Below are the code and all the weights of a small trained network. Each question names an input and a target symbol and asks about switching units off, where a switched-off unit gives its printed mean instead of its output.

import numpy as np


def w(rows, s, z=0):
    codes = np.array(rows[::2]) - 128.0
    scale = np.full(codes.shape[1], s)
    scale[-1] = z or s
    return codes * scale


def f(y):
    return y / 2 * (1 + np.tanh(0.7978845608 * (y + 0.044715 * y**3)))


def softmax(a):
    e = np.exp(a - a.max(-1, keepdims=True))
    return e / e.sum(-1, keepdims=True)


def log_softmax(a):
    a = a - a.max(-1, keepdims=True)
    return a - np.log(np.exp(a).sum(-1, keepdims=True))


def net(x, mask):
    ids = ['αβδζθλμξπστφψω'.index(c) for c in x.split()]
    T = len(ids)
    res = E[ids] + P[:T]
    u = 0
    for l in range(3):
        q, k, v = (res @ M[l].T for M in (Q, K, V))
        z = softmax(np.where(np.tri(T) > 0, q @ k.T / 3**0.5, -1e9)) @ v
        res = res + np.where(mask[u], z, O[l][:, -1]) @ O[l][:, :-1]
        u += 1
        y = f(res @ A[l][:, :-1].T + A[l][:, -1])
        res = res + np.where(mask[u : u + 12], y, B[l][:, -1]) @ B[l][:, :-1]
        u += 12
    return log_softmax(res[-1] @ U[:, :-1].T + U[:, -1])


Q, K, V, O, A, B = {}, {}, {}, {}, {}, {}
E = w([
[124,82,113],'α',
[125,51,75],'β',
[120,125,189],'δ',
[152,85,192],'ζ',
[98,162,188],'θ',
[132,123,132],'λ',
[118,235,206],'μ',
[140,76,128],'ξ',
[158,36,160],'π',
[130,198,143],'σ',
[100,183,71],'τ',
[94,231,138],'φ',
[124,157,119],'ψ',
[253,227,39],'ω',
],0.0054)
P = w([
[58,156,64],'0',
[254,164,154],'1',
[209,160,155],'2',
[214,166,154],'3',
[203,164,147],'4',
[192,152,141],'5',
[209,151,163],'6',
[230,162,151],'7',
[214,163,124],'8',
[255,138,150],'9',
],0.0009)
Q[0] = w([
[58,86,146],'0.h0',
[39,6,169],'0.h0',
[80,159,114],'0.h0',
],0.016)
K[0] = w([
[176,99,143],'0.h0',
[254,90,120],'0.h0',
[105,104,152],'0.h0',
],0.019)
V[0] = w([
[115,125,130],'0.h0',
[117,132,145],'0.h0',
[254,158,101],'0.h0',
],0.0087)
O[0] = w([
[114,128,128,116],'0.h0',
[119,122,145,97],'0.h0',
[255,124,115,254],'0.h0',
],0.009,0.00046)
A[0] = w([
[98,254,156,64],'0.n0',
[109,103,159,101],'0.n1',
[102,30,92,11],'0.n2',
[102,144,107,158],'0.n3',
[95,159,234,96],'0.n4',
[203,161,60,123],'0.n5',
[134,120,142,50],'0.n6',
[87,35,97,39],'0.n7',
[136,122,152,8],'0.n8',
[110,127,129,156],'0.n9',
[90,96,160,119],'0.n10',
[132,121,139,73],'0.n11',
],0.013,0.0018)
B[0] = w([
[142,150,6,188],'0.n0',
[149,113,131,98],'0.n1',
[186,96,66,144],'0.n2',
[117,153,135,140],'0.n3',
[196,115,123,118],'0.n4',
[192,193,164,246],'0.n5',
[125,107,106,81],'0.n6',
[188,112,89,141],'0.n7',
[123,88,87,59],'0.n8',
[128,138,139,135],'0.n9',
[158,125,145,104],'0.n10',
[126,114,113,93],'0.n11',
],0.026,0.0013)
Q[1] = w([
[84,32,60],'1.h0',
[6,61,111],'1.h0',
[74,90,111],'1.h0',
],0.013)
K[1] = w([
[82,61,44],'1.h0',
[8,116,56],'1.h0',
[82,119,93],'1.h0',
],0.015)
V[1] = w([
[2,49,83],'1.h0',
[68,98,78],'1.h0',
[168,140,187],'1.h0',
],0.0053)
O[1] = w([
[168,185,254,2],'1.h0',
[157,172,185,69],'1.h0',
[101,81,103,166],'1.h0',
],0.0067,0.0084)
A[1] = w([
[160,148,144,195],'1.n0',
[26,150,239,116],'1.n1',
[175,153,139,191],'1.n2',
[131,151,156,251],'1.n3',
[183,67,176,133],'1.n4',
[114,68,153,113],'1.n5',
[136,69,252,83],'1.n6',
[129,133,89,68],'1.n7',
[114,128,106,78],'1.n8',
[97,241,175,99],'1.n9',
[121,130,92,57],'1.n10',
[43,66,131,82],'1.n11',
],0.011,0.0026)
B[1] = w([
[139,81,160,154],'1.n0',
[135,225,254,146],'1.n1',
[147,81,173,170],'1.n2',
[99,29,154,158],'1.n3',
[204,133,63,179],'1.n4',
[150,186,97,158],'1.n5',
[221,238,60,158],'1.n6',
[141,132,172,253],'1.n7',
[136,124,157,187],'1.n8',
[64,179,74,173],'1.n9',
[141,128,170,237],'1.n10',
[177,170,163,236],'1.n11',
],0.025,0.0029)
Q[2] = w([
[171,170,61],'2.h0',
[167,187,140],'2.h0',
[2,9,122],'2.h0',
],0.0098)
K[2] = w([
[104,143,53],'2.h0',
[116,211,102],'2.h0',
[173,2,200],'2.h0',
],0.0091)
V[2] = w([
[103,133,34],'2.h0',
[128,113,130],'2.h0',
[156,59,253],'2.h0',
],0.0043)
O[2] = w([
[52,126,87,186],'2.h0',
[148,93,136,116],'2.h0',
[252,66,180,5],'2.h0',
],0.0042,0.0033)
A[2] = w([
[154,175,69,77],'2.n0',
[116,130,131,200],'2.n1',
[91,156,187,155],'2.n2',
[114,114,123,181],'2.n3',
[105,43,86,170],'2.n4',
[111,142,134,223],'2.n5',
[78,146,25,117],'2.n6',
[121,109,122,133],'2.n7',
[177,94,108,90],'2.n8',
[114,176,119,2],'2.n9',
[139,144,189,153],'2.n10',
[7,57,141,75],'2.n11',
],0.014,0.0044)
B[2] = w([
[84,56,98,239],'2.n0',
[145,162,114,150],'2.n1',
[51,161,146,184],'2.n2',
[166,140,122,145],'2.n3',
[229,105,123,235],'2.n4',
[137,177,107,172],'2.n5',
[167,172,234,255],'2.n6',
[154,115,129,133],'2.n7',
[77,107,181,238],'2.n8',
[130,56,106,167],'2.n9',
[84,86,105,189],'2.n10',
[156,140,3,185],'2.n11',
],0.026,0.0072)
U = w([
[123,131,112,119],'α',
[115,130,93,254],'β',
[195,185,95,79],'δ',
[97,149,40,135],'ζ',
[235,61,170,123],'θ',
[118,115,92,181],'λ',
[128,135,117,139],'μ',
[120,131,106,151],'ξ',
[26,155,153,126],'π',
[179,120,35,80],'σ',
[142,216,99,102],'τ',
[149,217,252,130],'φ',
[96,40,52,92],'ψ',
[67,35,222,48],'ω',
],0.0033,0.0059)

Each question gives the input, a string of symbols that net reads in full, and the target symbol t.
The units are the heads (3 rows each of Q, K, V and O) and the neurons (one row each of A and B). Each row of codes is followed by its name. A weight is (code - 128) times the scale printed after its matrix; where a second scale follows, it is the last column's (O, A, B and U).
mask holds one flag per unit, layer by layer, with each layer's heads first. A switched-off unit (its flag False) gives its mean, the last column of its rows in O or B, instead of its output. The means were averaged over made-up inputs and are rounded, as every weight is.
A unit's drop is (log p(t) with every unit on - log p(t) with that unit switched off) / (log p(t) with every unit on - log p(t) with every unit switched off).
top k neurons: the k neurons with the biggest drops, biggest first
k most important neurons of layer l: the k neurons of layer l with the biggest drops, biggest first
drop when u is switched off: that unit's drop, to one decimal
input λ β μ β β β ψ β ζ, target ψ: top 2 neurons	[0.n0, 1.n6]
input φ β τ, target τ: top 4 neurons	[2.n11, 0.n0, 1.n9, 2.n6]
input φ λ β β ψ β φ δ φ, target φ: top 4 neurons	[0.n0, 2.n6, 1.n9, 0.n2]
input θ φ β β ζ β ζ μ π, target ω: top 4 neurons	[0.n0, 2.n0, 1.n6, 1.n4]
input β δ φ ζ, target ψ: top 2 neurons	[1.n6, 0.n0]
input ω β ψ σ, target ω: top 2 neurons	[0.n5, 1.n11]
input ω π λ ψ, target ω: top 3 neurons	[0.n5, 1.n11, 2.n10]
input θ ω π, target θ: 3 most important neurons of layer 1	[1.n6, 1.n11, 1.n1]
input π β β β θ, target σ: top 4 neurons	[0.n0, 0.n4, 2.n11, 1.n6]
input φ σ φ β ζ β π τ ω, target φ: top 3 neurons	[0.n2, 0.n7, 1.n9]
input β β β σ β β, target θ: 2 most important neurons of layer 1	[1.n11, 1.n1]
input φ β β β ω ω λ ζ ω λ, target φ: top 4 neurons	[0.n0, 0.n5, 1.n3, 2.n6]
input ω β β, target ω: top 2 neurons	[0.n5, 1.n11]
input φ β β δ β θ λ φ φ ψ, target ζ: top 3 neurons	[2.n11, 1.n9, 1.n11]
input α φ ζ β τ β θ, target σ: top 4 neurons	[0.n4, 0.n0, 2.n11, 1.n6]
input ω τ τ φ ξ τ β ψ λ, target ω: 4 most important neurons of layer 1	[1.n11, 1.n10, 1.n7, 1.n2]
input β τ λ π β β β ζ τ, target τ: top 3 neurons	[2.n11, 1.n9, 2.n6]
input ψ μ λ λ, target π: 4 most important neurons of layer 0	[0.n0, 0.n2, 0.n7, 0.n5]
input β ψ φ, target φ: top 3 neurons	[0.n0, 2.n6, 0.n2]
input φ τ ω, target φ: 4 most important neurons of layer 0	[0.n2, 0.n7, 0.n0, 0.n5]
input ψ θ μ σ β φ σ, target δ: 3 most important neurons of layer 0	[0.n0, 0.n2, 0.n7]
input ω ζ λ, target ω: drop when 1.n10 is switched off	0.4
input λ φ β ξ β ψ, target ζ: drop when 1.h0 is switched off	0.6
input ω φ π β μ φ ζ β φ ψ, target ω: drop when 2.n10 is switched off	0.9
input ξ π τ β π β β, target θ: drop when 0.n8 is switched off	0.0
